Here is a tiny trained network, its code and every weight. The questions are about switching its units off for an input and a class, where a switched-off unit gives its printed mean instead of its output.

import numpy as np


def w(rows, s, z=0):
    codes = np.array(rows[::2]) - 128.0
    scale = np.full(codes.shape[1], s)
    scale[-1] = z or s
    return codes * scale


def norm(h):
    return h / np.sqrt((h * h).mean(-1, keepdims=True) + 1e-5)


def f(y):
    return np.maximum(y, 0)


def log_softmax(a):
    a = a - a.max(-1, keepdims=True)
    return a - np.log(np.exp(a).sum(-1, keepdims=True))


def net(x, mask):
    res = np.array(x, float).reshape(1, 7) / 4 @ E
    u = 0
    for l in range(3):
        y = f(norm(res) @ A[l][:, :-1].T + A[l][:, -1])
        res = res + np.where(mask[u : u + 4], y, B[l][:, -1]) @ B[l][:, :-1]
        u += 4
    return log_softmax(norm(res)[-1] @ U[:, :-1].T + U[:, -1])


A, B = {}, {}
E = w([
[108,152,147,132,113,149,231,74,214,189,152],'x0',
[83,64,152,84,147,194,124,127,105,141,199],'x1',
[117,92,253,162,198,47,139,94,153,67,142],'x2',
[181,161,81,160,198,172,97,36,123,96,152],'x3',
[123,130,127,129,128,126,128,125,128,126,124],'x4',
[126,150,115,147,141,118,73,204,232,116,195],'x5',
[124,100,164,202,73,135,73,101,126,179,134],'x6',
],0.0013)
A[0] = w([
[104,171,73,23,194,124,224,180,137,11,109,52],'L0N0',
[47,8,151,66,183,238,117,134,88,144,248,27],'L0N1',
[187,82,133,117,121,105,35,219,22,68,144,6],'L0N2',
[103,85,154,250,21,149,52,84,132,163,140,109],'L0N3',
],0.0025,0.0019)
B[0] = w([
[178,98,190,108,146,117,47,115,82,255,157,231],'L0N0',
[216,232,111,182,84,28,135,129,154,102,37,253],'L0N1',
[34,142,121,117,153,165,85,64,186,121,56,211],'L0N2',
[185,144,133,5,225,113,131,156,92,173,148,251],'L0N3',
],0.0039,0.0019)
A[1] = w([
[135,140,41,82,83,228,122,152,124,144,129,5],'L1N0',
[124,79,145,121,100,153,197,55,4,120,65,71],'L1N1',
[50,77,190,78,39,87,147,239,122,158,88,78],'L1N2',
[146,93,167,157,186,110,156,75,177,100,165,97],'L1N3',
],0.0032,0.0016)
B[1] = w([
[95,46,123,141,65,84,134,165,72,122,145,210],'L1N0',
[124,150,107,140,149,113,50,220,252,115,209,248],'L1N1',
[190,156,84,181,194,180,121,56,106,89,165,253],'L1N2',
[100,98,83,109,48,152,118,186,63,128,121,225],'L1N3',
],0.0041,0.002)
A[2] = w([
[93,65,236,156,179,59,112,105,111,44,139,253],'L2N0',
[180,127,32,155,139,207,71,96,61,93,162,218],'L2N1',
[121,140,150,111,90,161,254,85,193,203,165,151],'L2N2',
[160,165,93,158,111,97,126,155,117,171,55,121],'L2N3',
],0.003,0.00063)
B[2] = w([
[109,119,51,109,21,182,214,135,110,188,132,204],'L2N0',
[88,116,219,158,139,144,246,103,158,118,132,252],'L2N1',
[61,95,134,122,172,137,5,116,59,24,11,185],'L2N2',
[141,117,158,114,64,49,165,94,130,98,130,199],'L2N3',
],0.0031,0.0034)
U = w([
[23,109,114,117,154,160,29,86,109,63,2,150],'0',
[94,68,78,124,4,136,207,175,80,162,162,168],'1',
[213,207,134,153,84,32,149,108,153,93,70,144],'2',
[200,115,173,47,203,122,91,125,68,228,153,83],'3',
[140,141,167,198,196,191,217,75,144,79,168,176],'4',
[117,139,102,140,145,125,75,220,251,114,210,10],'5',
],0.0068,0.0011)

Each question gives the input, the list of numbers given to net, and the class t.
The units are the neurons (one row each of A and B). Each row of codes is followed by its name. A weight is (code - 128) times the scale printed after its matrix; where a second scale follows, it is the last column's (A, B and U).
mask holds one flag per neuron, layer by layer. A switched-off neuron (its flag False) gives its mean, the last column of its row in B, instead of its output. The means were averaged over made-up inputs and are rounded, as every weight is.
A unit's drop is (log p(t) with every unit on - log p(t) with that unit switched off) / (log p(t) with every unit on - log p(t) with every unit switched off).
The circuit of an input: a set's keep is (log p(t) with only the set's units on - log p(t) with every unit switched off) / (log p(t) with every unit on - log p(t) with every unit switched off). Starting from all 12 units, units are removed one at a time, each time the one whose removal leaves the highest keep (on an exact tie, the one counted first), for as long as the keep stays at least 0.8.
circuit, biggest first: the units of the circuit, biggest drop first
most important unit: the unit with the biggest drop
top k neurons: the k neurons with the biggest drops, biggest first
k most important neurons of layer l: the k neurons of layer l with the biggest drops, biggest first
input [5,-8,8,-8,6,-4,-7], class 1: circuit, biggest first => [L2N0; L0N1]
input [0,6,7,-3,-3,1,6], class 1: circuit, biggest first => [L2N0]
input [6,1,-8,7,-8,6,2], class 1: top 3 neurons => [L1N0; L1N2; L1N1]
input [-5,8,-4,6,0,-4,-7], class 2: top 3 neurons => [L0N1; L0N3; L1N2]
input [0,-1,0,6,8,-3,-6], class 3: top 2 neurons => [L0N0; L1N2]
input [4,-4,-6,3,-1,-3,2], class 1: circuit, biggest first => [L1N0; L0N1]
input [3,1,3,-5,0,3,4], class 4: 2 most important neurons of layer 0 => [L0N0; L0N1]
input [8,4,2,-1,-8,5,-3], class 0: top 2 neurons => [L2N2; L1N1]
input [-3,-2,-1,-6,3,5,-8], class 3: top 2 neurons => [L0N0; L1N1]
input [-6,-4,2,-4,-7,-8,-5], class 5: 2 most important neurons of layer 0 => [L0N1; L0N3]
input [4,-7,8,7,-1,0,7], class 1: 2 most important neurons of layer 1 => [L1N3; L1N2]
input [8,8,-7,6,-3,-4,6], class 0: top 2 neurons => [L2N2; L1N2]
input [8,-6,8,5,-7,-1,2], class 0: circuit, biggest first => [L2N2; L0N1; L1N3]
input [-2,5,8,2,-7,-3,1], class 1: circuit, biggest first => [L2N0]
input [0,7,4,7,-1,0,-7], class 2: top 2 neurons => [L0N1; L0N3]
input [1,2,-7,7,-8,7,0], class 1: circuit, biggest first => [L1N0; L1N1]
input [-2,6,4,-2,-4,-7,6], class 5: top 2 neurons => [L1N1; L0N0]
input [1,1,4,6,5,-8,-6], class 5: top 3 neurons => [L1N1; L0N3; L1N2]
input [1,-3,2,4,2,-4,5], class 3: top 3 neurons => [L0N3; L0N1; L1N2]
input [-7,-1,1,-3,-5,3,0], class 0: most important unit => L0N2
input [-4,7,2,5,-3,8,-8], class 3: top 2 neurons => [L0N0; L1N1]
input [1,-3,-8,3,3,4,-1], class 1: top 2 neurons => [L1N0; L0N1]
input [8,-2,-2,0,-6,7,3], class 0: circuit, biggest first => [L2N2; L1N1]
input [-7,-4,6,-1,5,6,8], class 3: 3 most important neurons of layer 2 => [L2N2; L2N1; L2N3]
